Below is a small trained network, with its code and all its weights. Each question gives an input and a class and asks what happens when units are switched off, that is, made to give their printed mean instead of their output.

import numpy as np


def w(rows, s, z=0):
    codes = np.array(rows[::2]) - 128.0
    scale = np.full(codes.shape[1], s)
    scale[-1] = z or s
    return codes * scale


def norm(h):
    return h / np.sqrt((h * h).mean(-1, keepdims=True) + 1e-5)


def f(y):
    return y / 2 * (1 + np.tanh(0.7978845608 * (y + 0.044715 * y**3)))


def log_softmax(a):
    a = a - a.max(-1, keepdims=True)
    return a - np.log(np.exp(a).sum(-1, keepdims=True))


def net(x, mask):
    res = np.array(x, float).reshape(1, 8) / 4 @ E
    u = 0
    for l in range(2):
        y = f(norm(res) @ A[l][:, :-1].T + A[l][:, -1])
        res = res + np.where(mask[u : u + 13], y, B[l][:, -1]) @ B[l][:, :-1]
        u += 13
    return log_softmax(norm(res)[-1] @ U[:, :-1].T + U[:, -1])


A, B = {}, {}
E = w([
[128,130,141],'x0',
[36,125,146],'x1',
[129,126,126],'x2',
[129,123,120],'x3',
[131,128,133],'x4',
[129,129,132],'x5',
[128,129,135],'x6',
[152,5,145],'x7',
],0.012)
A[0] = w([
[69,114,2,146],'0.n0',
[111,112,110,147],'0.n1',
[123,146,139,14],'0.n2',
[68,131,172,201],'0.n3',
[123,152,168,46],'0.n4',
[131,169,200,52],'0.n5',
[120,226,100,252],'0.n6',
[118,216,206,228],'0.n7',
[89,91,179,61],'0.n8',
[139,150,128,130],'0.n9',
[156,155,241,192],'0.n10',
[161,139,129,43],'0.n11',
[170,146,124,185],'0.n12',
],0.011,0.0034)
B[0] = w([
[209,88,130,151],'0.n0',
[194,134,114,135],'0.n1',
[78,141,129,111],'0.n2',
[239,47,12,184],'0.n3',
[80,128,97,118],'0.n4',
[31,149,58,128],'0.n5',
[146,1,156,255],'0.n6',
[209,70,27,226],'0.n7',
[202,161,120,144],'0.n8',
[112,101,112,136],'0.n9',
[147,91,7,160],'0.n10',
[132,127,149,121],'0.n11',
[202,92,47,165],'0.n12',
],0.0049,0.0065)
A[1] = w([
[69,133,133,142],'1.n0',
[178,80,166,139],'1.n1',
[61,121,138,153],'1.n2',
[164,143,147,87],'1.n3',
[64,94,111,134],'1.n4',
[148,156,135,84],'1.n5',
[109,254,119,51],'1.n6',
[138,119,86,148],'1.n7',
[133,183,134,229],'1.n8',
[135,176,137,222],'1.n9',
[175,111,101,252],'1.n10',
[120,166,93,138],'1.n11',
[99,98,107,222],'1.n12',
],0.022,0.0028)
B[1] = w([
[199,164,70,131],'1.n0',
[87,154,117,215],'1.n1',
[196,158,97,137],'1.n2',
[173,159,140,140],'1.n3',
[187,181,97,164],'1.n4',
[156,77,87,128],'1.n5',
[108,48,109,144],'1.n6',
[44,150,150,190],'1.n7',
[112,30,142,134],'1.n8',
[198,27,70,131],'1.n9',
[55,191,135,249],'1.n10',
[55,2,132,149],'1.n11',
[107,197,136,175],'1.n12',
],0.0084,0.013)
U = w([
[129,118,112,255],'0',
[129,5,119,172],'1',
[132,136,121,189],'2',
[127,142,117,83],'3',
[137,136,123,128],'4',
[120,142,114,31],'5',
[242,151,96,64],'6',
[121,125,121,60],'7',
],0.018,0.005)

Each question gives the input, the list of numbers given to net, and the class t.
The units are the neurons (one row each of A and B). Each row of codes is followed by its name. A weight is (code - 128) times the scale printed after its matrix; where a second scale follows, it is the last column's (A, B and U).
mask holds one flag per neuron, layer by layer. A switched-off neuron (its flag False) gives its mean, the last column of its row in B, instead of its output. The means were averaged over made-up inputs and are rounded, as every weight is.
A unit's drop is (log p(t) with every unit on - log p(t) with that unit switched off) / (log p(t) with every unit on - log p(t) with every unit switched off).
k most important neurons: the k neurons with the biggest drops, biggest first
k most important neurons of layer l: the k neurons of layer l with the biggest drops, biggest first
drop when u is switched off: that unit's drop, to one decimal
input [3,-5,8,4,3,7,8,6], class 4: 2 most important neurons of layer 1 => [1.n11 1.n1]
input [-1,8,-5,1,6,6,2,-3], class 6: most important neuron of layer 0 => [0.n12]
input [-6,8,-1,2,-4,6,1,6], class 6: 3 most important neurons => [1.n4 0.n6 1.n2]
input [-7,4,0,-6,-6,-8,0,6], class 2: 2 most important neurons => [0.n6 1.n12]
input [4,-7,-7,-8,5,2,-6,6], class 3: 2 most important neurons of layer 0 => [0.n6 0.n7]
input [2,7,2,0,4,-5,-3,2], class 6: 4 most important neurons of layer 0 => [0.n7 0.n6 0.n12 0.n10]
input [-8,-3,6,1,-3,-4,4,7], class 0: 2 most important neurons of layer 1 => [1.n1 1.n11]
input [-5,-7,8,0,-7,5,-4,5], class 4: 2 most important neurons => [0.n6 1.n10]
input [3,7,5,-1,6,2,3,5], class 6: 4 most important neurons of layer 0 => [0.n6 0.n7 0.n12 0.n0]
input [-3,7,-6,1,3,-3,3,-7], class 1: 3 most important neurons => [1.n11 1.n6 1.n10]
input [-6,0,-5,3,0,5,-8,6], class 5: 3 most important neurons => [0.n6 1.n1 1.n11]
input [3,2,4,2,0,-8,-8,7], class 2: 2 most important neurons => [0.n6 1.n1]
input [-6,8,-1,-3,1,5,-2,6], class 6: 4 most important neurons => [1.n4 0.n6 1.n2 0.n7]
input [6,8,5,-5,-6,-6,3,5], class 6: 2 most important neurons => [1.n4 0.n6]
input [7,5,2,-6,3,-3,8,5], class 5: 2 most important neurons of layer 0 => [0.n6 0.n3]
input [3,-1,2,-8,5,7,5,5], class 3: drop when 0.n6 is switched off => 0.2
input [-8,-1,-5,2,-6,7,2,8], class 0: drop when 0.n6 is switched off => 0.6
input [2,8,5,-3,-6,4,-2,-3], class 6: drop when 0.n7 is switched off => -0.1
